Below is a small trained network, with its code and all its weights. Each question gives an input and a class and asks what happens when units are switched off, that is, made to give their printed mean instead of their output.

import numpy as np


def w(rows, s, z=0):
    codes = np.array(rows[::2]) - 128.0
    scale = np.full(codes.shape[1], s)
    scale[-1] = z or s
    return codes * scale


def norm(h):
    return h / np.sqrt((h * h).mean(-1, keepdims=True) + 1e-5)


def f(y):
    return y / 2 * (1 + np.tanh(0.7978845608 * (y + 0.044715 * y**3)))


def log_softmax(a):
    a = a - a.max(-1, keepdims=True)
    return a - np.log(np.exp(a).sum(-1, keepdims=True))


def net(x, mask):
    res = np.array(x, float).reshape(1, 8) / 4 @ E
    u = 0
    for l in range(3):
        y = f(norm(res) @ A[l][:, :-1].T + A[l][:, -1])
        res = res + np.where(mask[u : u + 9], y, B[l][:, -1]) @ B[l][:, :-1]
        u += 9
    return log_softmax(norm(res)[-1] @ U[:, :-1].T + U[:, -1])


A, B = {}, {}
E = w([
[70,106,90,164,113,127,91,147,78,110,144],'x0',
[179,214,2,193,126,166,198,51,63,158,187],'x1',
[164,189,137,123,107,88,80,132,144,227,101],'x2',
[145,174,123,81,124,131,114,165,68,161,68],'x3',
[55,88,140,248,64,99,99,113,134,114,191],'x4',
[99,88,74,92,178,174,142,156,81,158,92],'x5',
[127,75,163,127,123,98,64,162,218,77,105],'x6',
[104,136,135,167,88,108,107,127,95,36,107],'x7',
],0.0018)
A[0] = w([
[101,122,77,122,125,147,104,160,39,112,104,94],'0.n1',
[117,175,137,77,142,160,169,147,3,179,101,74],'0.n2',
[127,127,129,131,128,130,131,127,129,127,125,123],'0.n3',
[117,128,134,131,118,119,117,131,113,125,129,134],'0.n4',
[128,128,128,129,129,128,129,129,129,128,128,127],'0.n5',
[129,229,74,179,84,117,119,105,69,170,165,110],'0.n6',
[128,127,127,127,127,127,124,129,128,128,130,135],'0.n7',
[128,128,128,128,128,128,128,128,128,128,128,128],'0.n8',
[112,129,94,140,137,149,157,115,102,167,138,2],'0.n9',
],0.0032,0.003)
B[0] = w([
[138,139,138,133,143,128,223,50,134,121,147,153],'0.n1',
[127,187,96,214,59,56,205,9,60,170,140,207],'0.n2',
[130,124,122,122,125,121,126,126,129,128,132,124],'0.n3',
[127,121,146,134,132,138,153,122,140,122,110,134],'0.n4',
[129,128,128,128,128,129,125,127,128,128,129,127],'0.n5',
[146,116,129,27,212,179,133,193,135,135,48,253],'0.n6',
[127,130,136,128,128,129,136,126,126,126,121,133],'0.n7',
[128,128,128,128,128,128,128,128,128,128,128,128],'0.n8',
[160,125,9,176,112,75,4,122,168,174,228,85],'0.n9',
],0.0024,0.0019)
A[1] = w([
[134,134,107,145,133,140,156,99,120,132,148,2],'1.n1',
[130,164,73,156,108,127,126,112,81,125,145,81],'1.n2',
[120,132,113,151,122,115,108,124,136,254,153,160],'1.n3',
[126,134,124,129,132,130,126,128,124,152,133,116],'1.n4',
[128,128,128,128,128,128,128,128,128,130,128,128],'1.n5',
[167,148,157,104,125,114,126,122,166,185,133,50],'1.n6',
[162,139,89,118,148,142,148,109,145,151,134,36],'1.n7',
[128,128,128,128,128,128,128,128,128,127,128,128],'1.n8',
[152,127,100,127,151,137,130,121,153,166,139,108],'1.n9',
],0.0062,0.0025)
B[1] = w([
[139,124,82,127,128,107,55,173,145,77,110,131],'1.n1',
[153,134,91,50,205,171,135,170,117,119,113,212],'1.n2',
[175,170,176,48,169,187,223,116,91,121,3,251],'1.n3',
[137,128,120,122,124,116,134,129,123,72,119,133],'1.n4',
[129,127,127,128,127,128,129,128,128,125,127,128],'1.n5',
[148,146,63,96,176,162,195,81,83,38,172,174],'1.n6',
[107,127,180,152,71,72,65,155,132,97,110,167],'1.n7',
[127,128,128,128,128,128,127,128,128,130,129,128],'1.n8',
[114,144,171,160,72,83,155,94,106,96,113,162],'1.n9',
],0.0036,0.0027)
A[2] = w([
[127,128,127,128,129,128,127,128,127,130,128,125],'2.n1',
[92,98,108,206,98,110,66,146,140,109,163,77],'2.n2',
[125,127,126,127,129,128,125,131,124,131,126,123],'2.n3',
[109,122,121,127,130,128,117,135,110,145,121,110],'2.n4',
[95,124,78,140,140,162,148,141,29,127,117,212],'2.n5',
[139,123,187,88,90,89,120,139,154,159,107,7],'2.n6',
[245,254,118,120,125,128,129,111,170,123,131,212],'2.n7',
[165,104,146,29,169,129,132,134,174,133,103,159],'2.n8',
[138,200,120,103,106,120,124,147,46,145,84,221],'2.n9',
],0.0047,0.0011)
B[2] = w([
[130,128,128,127,128,129,129,128,129,125,127,127],'2.n1',
[129,184,158,138,102,100,173,68,76,126,144,155],'2.n2',
[135,129,132,122,130,130,129,128,132,124,127,127],'2.n3',
[155,132,144,107,139,132,135,128,158,106,123,124],'2.n4',
[196,197,122,90,168,127,167,64,100,139,125,211],'2.n5',
[132,113,4,125,165,167,101,147,87,57,141,138],'2.n6',
[162,179,150,135,87,79,164,85,123,229,48,255],'2.n7',
[84,125,160,102,172,184,160,132,79,150,112,214],'2.n8',
[80,123,227,108,144,136,181,95,114,91,146,244],'2.n9',
],0.0042,0.0044)
U = w([
[187,152,105,186,67,89,126,111,191,191,108,94],'0',
[120,110,138,132,92,93,20,189,166,98,101,107],'1',
[91,59,148,83,180,189,112,191,146,121,112,137],'2',
[166,195,150,79,156,141,200,84,79,163,73,182],'3',
[89,106,155,216,69,96,125,95,140,82,206,165],'4',
[166,129,48,129,117,121,75,157,152,155,154,32],'5',
[171,131,36,130,103,120,79,195,145,181,172,2],'6',
[172,141,2,142,170,154,130,109,110,92,194,106],'7',
],0.0094,0.0058)

Each question gives the input, the list of numbers given to net, and the class t.
The units are the neurons (one row each of A and B). Each row of codes is followed by its name. A weight is (code - 128) times the scale printed after its matrix; where a second scale follows, it is the last column's (A, B and U).
mask holds one flag per neuron, layer by layer. A switched-off neuron (its flag False) gives its mean, the last column of its row in B, instead of its output. The means were averaged over made-up inputs and are rounded, as every weight is.
A unit's drop is (log p(t) with every unit on - log p(t) with that unit switched off) / (log p(t) with every unit on - log p(t) with every unit switched off).
The circuit of an input: a set's keep is (log p(t) with only the set's units on - log p(t) with every unit switched off) / (log p(t) with every unit on - log p(t) with every unit switched off). Starting from the 12 units with the biggest drops (on a tie, the unit counted first), units are removed one at a time, each time the one whose removal leaves the highest keep (on an exact tie, the one counted first), for as long as the keep stays at least 0.8.
circuit, biggest first: the units of the circuit, biggest drop first
most important unit: the unit with the biggest drop
top k neurons: the k neurons with the biggest drops, biggest first
top k neurons in layer l: the k neurons of layer l with the biggest drops, biggest first
drop of u: that unit's drop, to one decimal
input [-1,-8,-2,1,0,-8,1,5], class 1: circuit, biggest first => 2.n9, 1.n3
input [6,5,-7,-1,6,3,-8,7], class 7: top 3 neurons in layer 2 => 2.n7, 2.n8, 2.n9
input [4,7,-7,8,4,8,2,5], class 7: top 2 neurons in layer 2 => 2.n7, 2.n8
input [3,-3,-4,-5,0,3,6,2], class 4: top 2 neurons in layer 1 => 1.n3, 1.n2
input [-4,-8,-5,0,2,-5,2,1], class 1: circuit, biggest first => 1.n3, 2.n9
input [5,-5,5,-6,3,-6,-1,0], class 4: top 2 neurons => 2.n2, 2.n7
input [-4,-7,0,1,8,8,-5,-2], class 2: circuit, biggest first => 2.n7, 2.n2
input [6,4,-2,-2,1,-8,2,1], class 4: circuit, biggest first => 1.n3
input [8,-6,1,-2,-2,3,2,3], class 1: circuit, biggest first => 1.n3, 2.n9
input [1,8,-3,-7,5,8,1,1], class 7: circuit, biggest first => 2.n7, 2.n9
input [7,-5,-5,-1,5,8,1,6], class 4: top 2 neurons => 1.n3, 2.n2
input [-8,-7,-7,2,5,-1,1,6], class 1: circuit, biggest first => 2.n9, 1.n3
input [-8,6,6,-4,7,2,8,3], class 0: circuit, biggest first => 2.n9, 2.n5
input [-3,-7,-8,-4,-4,4,-8,-6], class 2: circuit, biggest first => 2.n7, 1.n3
input [3,0,7,-7,-2,-7,4,4], class 0: most important unit => 2.n9
input [-1,-4,-6,-4,-5,4,-3,0], class 2: top 2 neurons => 2.n7, 1.n3
input [-6,-6,0,7,-5,1,4,2], class 2: top 2 neurons => 1.n3, 2.n5
input [-4,5,-4,0,1,-2,1,-5], class 0: top 2 neurons => 1.n7, 0.n2
input [-8,1,-2,-1,8,-7,5,-8], class 0: top 2 neurons in layer 2 => 2.n9, 2.n8
input [-1,-5,0,4,0,7,7,4], class 1: top 2 neurons in layer 2 => 2.n9, 2.n5
input [-1,-2,2,-4,1,-5,1,0], class 4: most important unit => 1.n3
input [1,-5,-5,-3,-6,-7,-2,6], class 1: top 2 neurons in layer 1 => 1.n3, 1.n2
input [1,-1,3,-1,0,1,7,4], class 1: top 3 neurons => 2.n9, 0.n2, 1.n6
input [-5,-2,-2,-4,-2,0,5,-7], class 2: top 2 neurons in layer 2 => 2.n5, 2.n7
input [8,-2,-3,-8,-2,8,-5,-2], class 7: top 2 neurons in layer 2 => 2.n7, 2.n9
input [-6,-5,1,3,-8,-5,6,8], class 2: top 2 neurons in layer 2 => 2.n5, 2.n8
input [-7,4,-5,-8,1,1,2,1], class 4: drop of 1.n3 => 0.1
